Moves between items:
from | γ ψ φ τ ω α
bd | bs jl pj qs rd cp
zn | zb dj sd gp rj sf
dj | cz zn rd mt pj zm
cg | gd ql hn nb rq rf
cz | dj zb nb hn pz sr
rd | nb sd dj gd bd zp
zm | sr sf zp gg bl dj
sr | zm qf sq - - cz
rj | bp pj jl dm zn ff
mm | rf md gg zp ll gd
rf | mm gm - sq - cg
gd | cg pr mt rd qs mm
zl | ff - ht - qf bp
zp | sq fg zm mm cp rd
fm | dc gg md sf pb gp
dc | fm - gm qf - zr
gp | zr mt pr zn dm fm
cp | hf fj bl ll zp bd
fg | nh zp sf md fj sd
zb | zn cz jm zr bp qf
lt | - dm qs pj mt -
td | qr ll pb fj md ls
rq | qs ns - bs cg -
sf | qf zm fg fm ff zn
sq | zp nh sr rf hf nb
bp | rj pz hb gh zb zl
gh | dm - ns bp zr -
nb | rd jm cz cg bs sq
ht | fj hf zl qr nh hb
bs | bd hb pz rq nb hf
gm | md rf dc nh qr ql
sd | jm rd zn pr jl fg
hb | jl bs bp ns jm ht
hf | cp ht - - sq bs
qr | td - - ht gm ns
gg | - fm mm zm - mt
pz | pj bp bs - cz -
fj | ht cp ff td fg jl
dm | gh lt ls rj gp pb
ll | - td - cp mm qs
ls | ns qs dm jl pr td
bl | - ff cp - zm pj
ql | pr cg zr jm ns gm
pr | ql gd gp sd ls md
ff | zl bl fj pb sf rj
zr | gp hn ql zb gh dc
hn | mt zr cg cz - -
jl | hb bd rj ls sd fj
nh | fg sq qf gm ht jm
qs | rq ls lt bd gd ll
pj | pz rj bd lt dj bl
pb | - - td ff fm dm
qf | sf sr nh dc zl zb
ns | ls rq gh hb ql qr
jm | sd nb zb ql hb nh
mt | hn gp gd dj lt gg
md | gm mm fm fg td pr

The rows follow the links: the fewer symbols apart two items are, the more alike their rows tend to be.

Each row is also shifted at random along 8 hidden directions that mean nothing.

Some items, each with a row of numbers:
sf -> -9,0,-37,33,17,-40,15,-16,-39,-95,82,21,133,41,-2,168,45,1,-33,-201,-20,-2,-64,106,87,-7,-123,-19,10,-86,34,-45,3,-12,35,-22,-27,31,-15,-36,71,-73,70,-103,-9,41,87,23,122,28,-63,-48,37,41,-3,32,-78,-115,11,62,38,15,-20,73,3,-75,15,-103,-1
td -> 98,28,-22,-42,16,3,-59,-129,99,-167,-30,-21,21,-52,9,-46,8,106,-14,17,-2,-43,49,-132,90,-46,-55,85,-16,72,-1,18,98,-119,71,85,-35,46,8,-132,-20,-45,-16,22,-150,-68,-15,35,-138,-71,15,59,46,122,73,-1,125,25,83,48,55,-194,25,-26,-1,149,-33,44,-148
pr -> 60,58,-34,49,-62,51,-76,180,79,-56,33,-16,-169,-165,20,-62,21,-52,-30,-151,-108,-50,52,-24,-112,-8,-110,68,-9,-35,-167,-145,89,-78,63,-28,-26,-78,-126,49,-56,9,38,-51,60,-151,9,39,-109,-40,73,9,-7,-19,-25,74,20,105,-153,125,-31,-133,-177,-66,-19,170,48,9,-222
mm -> -5,-34,15,-45,4,-31,-13,35,-26,67,-65,-3,-98,21,22,-12,16,-18,0,3,96,31,28,-14,-50,-37,80,-29,-35,-8,-40,28,-54,88,-27,42,-9,-12,28,58,-42,22,35,11,45,-4,6,-29,71,-9,21,55,-36,-62,12,-20,54,35,-37,20,2,2,-37,-57,-30,22,-36,34,24
ls -> 76,-68,57,-30,66,-34,-8,-230,36,-61,28,-143,63,37,145,38,-172,45,100,-246,128,-84,30,14,214,-65,143,-41,-55,-54,0,73,46,-14,-84,55,-22,-19,11,-163,-181,-14,27,-209,29,-90,-24,33,118,-86,-31,74,-85,55,28,12,-36,49,86,-93,-13,-132,152,-75,57,37,2,60,124
bl -> 34,-56,-16,22,3,7,46,59,52,-27,40,28,-86,18,47,120,-66,-34,-2,-251,17,37,38,96,-55,51,108,25,25,-5,-11,-30,-4,41,-56,-14,-60,21,-22,56,-116,-26,36,-192,87,-93,-3,-23,3,-53,-7,90,-46,-13,38,43,-82,22,-79,-22,-57,-62,-53,-24,-80,48,38,-44,43
zp -> -23,-31,-26,-45,59,-85,39,-197,31,-83,1,-23,56,52,-66,33,100,29,9,-1,93,17,63,-71,12,-55,72,35,14,103,118,65,2,57,85,45,-82,73,44,-51,197,-132,55,51,-32,-3,13,6,111,-76,-59,-17,-9,31,93,-54,222,66,122,44,56,23,96,-32,-50,81,-48,-8,27
fm -> -4,91,-53,18,-37,0,-29,-4,-96,-16,-51,91,48,-15,-4,46,25,44,-47,-137,-84,-59,-12,73,19,-52,-106,68,-6,-65,-26,-64,70,-45,98,-52,36,-20,-71,-72,123,-52,59,17,-63,48,101,14,102,50,-36,-11,-13,103,-12,-7,14,-100,67,122,77,-25,-169,29,-25,-60,-59,-87,8
cg -> -37,-16,32,-58,10,-16,8,217,83,18,55,28,-25,-54,-89,13,158,5,12,251,78,101,-12,-170,-52,-80,-38,-70,-21,37,-44,63,-255,10,-15,78,57,-80,20,125,-77,60,-35,-36,-43,-55,82,-53,-129,-61,101,45,3,-138,-60,119,98,138,-89,-18,-92,124,42,-33,46,120,-5,75,-146
ff -> -6,-60,-17,-8,71,-32,33,21,-57,23,110,-5,111,103,7,135,99,-34,4,125,58,99,-3,-5,62,105,-89,-106,-46,9,46,75,-101,137,-60,9,13,47,91,87,67,-30,-8,-55,-10,72,17,26,41,20,-127,-88,47,-49,-44,83,-88,-144,-36,-5,9,152,99,40,-13,-89,-21,-29,73
pj -> 30,4,-30,13,21,36,22,71,92,-24,90,120,-42,-1,-19,12,37,-60,-82,-33,-71,41,77,95,-94,157,-54,9,37,-5,76,-49,32,-43,10,-89,-21,31,-13,38,-10,-15,-6,-30,51,-98,-10,2,-69,14,-81,9,37,-22,13,89,-49,-41,-133,39,-69,66,-77,42,-46,67,69,13,11
qs -> 50,-42,19,-50,17,4,-2,39,43,-121,104,-18,5,-83,-110,62,95,6,-10,-121,73,-8,96,-47,8,-45,7,-12,-25,37,-4,-15,-116,-23,34,46,33,-74,-50,1,47,-46,42,-121,-92,-138,127,1,-46,-112,75,44,-22,-74,-7,116,134,135,-69,61,-87,-4,-41,-33,3,158,-4,24,-129
sr -> 30,28,-21,38,-27,57,27,107,142,65,-104,31,-245,-36,114,-174,-85,-15,-38,158,-102,89,-43,-59,-207,45,108,96,80,92,-80,-40,77,-84,-44,-35,-62,29,11,119,-250,104,-70,111,76,-85,-219,-79,-252,17,91,111,4,-10,76,-71,-54,117,-79,-79,-1,-162,-17,-65,-27,101,55,41,-137
ht -> -45,-34,15,-19,3,-21,-17,59,-38,91,3,32,52,54,-21,79,20,-46,52,60,47,-1,-51,26,30,34,-5,-70,-11,-43,33,1,-62,156,-86,47,-4,50,58,79,41,-1,-47,3,76,116,-10,30,61,8,-73,-69,51,-33,-90,19,-88,-140,-3,-58,-15,136,45,-2,-10,-121,24,-32,151
fg -> 20,-12,-14,9,25,-8,-9,47,95,-43,42,-29,-15,39,65,52,14,-66,-26,-40,28,46,11,8,-17,62,-84,-31,-10,-17,20,-43,37,48,-29,22,-79,66,45,43,-67,-1,14,-64,94,-8,-57,22,26,-22,-85,-19,45,-9,-10,51,-42,-8,-82,32,13,3,41,-58,-23,38,16,-2,-13
zr -> 17,16,6,-21,25,13,-13,-52,128,39,47,-86,-13,-26,31,-88,40,60,12,234,-24,75,30,-175,-83,4,24,30,5,103,-31,10,39,3,5,-30,54,-33,33,31,-33,-16,-69,40,-16,-96,-85,56,-106,-55,-36,-14,-64,46,5,32,85,95,-24,-42,6,-5,123,-66,15,116,-58,11,-137
mt -> -7,-34,-6,-11,16,-1,27,120,-11,71,47,55,-67,-6,-16,70,66,-48,-25,-59,18,49,52,35,-104,9,49,-7,-33,-26,-38,9,-75,84,-2,-82,48,-77,-51,94,3,-2,38,-102,71,-83,76,-13,92,-43,-51,18,-97,-54,-35,91,22,26,-100,35,-60,97,-75,-15,-45,42,-32,-19,39
pb -> 95,41,-56,-18,13,23,-4,-118,136,-125,84,-54,50,21,53,39,-32,79,-74,-99,-49,7,80,35,-3,137,-62,27,16,32,52,-65,152,-87,2,-71,27,54,44,-69,2,-99,9,-99,-43,-114,-54,112,-52,0,-114,46,-3,119,24,35,-1,-38,-31,74,18,-84,-15,-31,-30,120,-24,-49,-95

Start here and follow the symbols in turn, left to right. Where do you end up?
Answer with the item's name.
15,-54,-26,-6,3,0,8,-20,-88,-83,-56,39,-57,-100,-137,71,118,17,70,-151,55,-53,68,-77,-29,-150,77,110,0,96,-36,55,-76,17,114,112,-79,-48,-84,4,168,-59,84,17,-110,-42,105,-76,-11,-112,129,15,7,31,79,5,180,67,92,58,-5,-84,-93,-38,-48,50,-36,-16,-65
ψ φ γ ω φ ψ => sq
3,72,3,-17,-60,0,-57,51,42,4,-103,77,-98,-66,-16,-133,-23,41,-70,104,-42,-10,-34,-25,-65,-22,-5,46,24,1,-10,-57,90,-126,29,15,-14,40,0,3,-37,9,-28,136,-58,2,-51,-17,-116,48,87,74,52,25,35,-88,61,43,-6,70,28,-84,-108,-7,9,57,18,31,-94
ψ ψ γ ω ω ω ψ => td
3,-65,2,-81,41,-67,0,-143,-36,23,-19,-4,53,70,-41,14,64,37,-11,90,127,-7,56,-5,41,35,41,-54,-55,41,89,106,-37,130,-17,13,16,47,126,-12,109,-63,9,70,-23,44,17,17,81,18,-107,-6,-23,-11,2,-44,90,-74,49,44,27,108,49,-21,-46,-17,-58,54,126
α τ ψ ψ τ ψ => ls
-33,-1,19,12,1,-20,5,-43,42,36,-36,17,31,-22,27,-57,-10,-30,57,68,-21,-41,-80,-40,98,-90,-12,1,-2,-34,10,20,-8,-3,18,41,-21,8,-12,-90,-32,44,-62,39,33,62,-23,-22,39,-26,-20,-42,21,42,-26,-23,15,-6,75,-93,29,34,108,-4,49,-70,30,25,79
φ φ ω τ γ τ ω => sd
-45,26,-30,32,13,-11,-18,131,37,-18,33,142,30,-61,-34,-1,136,-107,-19,60,-66,-46,16,-10,11,-4,-203,10,-33,-53,23,-14,6,38,135,-21,-49,-1,-63,-26,121,55,-23,58,54,39,72,-29,43,-16,-108,-109,77,10,-43,90,53,-72,-24,99,-1,143,-69,34,-24,-38,31,27,42
γ ω ω ψ φ γ => dj
-68,-2,21,-23,30,-19,38,-46,-7,124,-74,68,-34,17,18,-97,-5,50,18,195,-7,38,-7,-84,-31,-49,108,24,-21,29,10,91,-42,53,21,-54,58,-3,18,-8,1,40,-68,101,-6,25,-35,-53,73,10,-42,26,-51,50,-5,-37,106,16,82,-41,-2,96,44,-13,-8,-37,-57,52,132
ψ ψ ψ φ γ τ ω γ => hb
-63,-11,23,-21,38,-44,68,-125,14,17,13,-2,27,10,-76,-33,58,21,-14,137,1,38,20,-35,-60,9,65,14,35,72,102,33,-19,67,37,-38,13,23,39,31,172,-87,-24,97,-1,46,4,-6,45,-23,-83,-35,-49,21,26,-37,118,40,32,-24,15,132,96,45,-18,30,-16,-18,15
γ τ ψ γ α α γ φ => pr
2,7,-19,22,15,21,0,-6,-70,80,-62,5,-53,-33,48,-91,30,3,35,153,-47,35,3,-107,7,-83,-3,39,-59,44,-85,98,-14,14,75,-11,38,-58,-26,-29,-15,56,-28,84,-47,-6,15,-55,24,-13,-5,-16,-65,36,17,5,42,10,72,-13,20,-9,38,-23,2,-58,-79,62,-11
γ ψ ψ ω τ τ => gh
-69,-69,26,-55,9,-50,41,-73,-148,123,-24,-193,25,74,-125,22,79,-3,83,162,169,68,-12,-69,-71,-22,125,-92,1,110,13,72,-111,174,-65,81,-15,7,119,167,167,-78,66,134,20,110,-31,19,58,20,50,-63,-17,-160,-4,-133,66,89,34,-54,30,88,133,-43,-7,-69,-65,-37,-14
α τ ω γ γ ω α τ => sq
28,-10,-25,-11,29,14,-1,-95,-73,18,-38,-55,-22,-73,15,-42,36,42,66,97,-8,10,47,-143,51,-79,49,53,-59,99,-88,121,-23,6,85,26,25,-78,-61,-58,30,15,-6,65,-107,-50,13,-24,-43,-60,40,0,-61,37,10,18,109,63,118,-28,5,-105,55,-43,5,13,-116,28,-57
α α α φ α φ ψ ψ => dm
20,115,2,6,-67,-34,-69,52,55,-106,1,60,100,-37,17,8,-42,42,-57,-147,-31,-102,-97,61,91,-70,-136,28,29,-112,8,-117,75,-117,12,-8,18,43,-4,-111,-20,-40,-6,-67,-53,41,54,56,34,36,-14,27,76,110,-57,-3,-21,-87,41,95,26,-36,-107,31,18,23,45,-60,-26
α φ φ γ ω φ α => pb
31,5,-13,-1,-7,-37,-34,68,27,13,-37,48,-88,-68,53,-2,73,-18,2,-15,14,-15,26,-106,-1,-86,-20,36,-31,12,-98,19,3,73,62,54,-48,-6,-13,16,-21,-10,-2,-12,9,-42,36,-19,12,-95,-27,14,-25,42,-15,57,126,9,23,67,38,-25,-48,-70,-31,81,-36,39,-22
γ α ψ φ φ γ τ φ => dj
-36,1,9,29,14,-12,10,-58,-31,73,-10,-26,66,110,100,32,-100,-3,9,-22,-16,29,-92,72,64,10,11,-42,35,-92,24,-20,46,10,-73,-26,-14,69,76,-8,-69,-13,-37,-39,52,108,-72,30,60,69,-68,7,14,40,-2,-61,-133,-95,15,-89,42,28,92,50,23,-111,19,-67,94
γ α ω α τ => pb
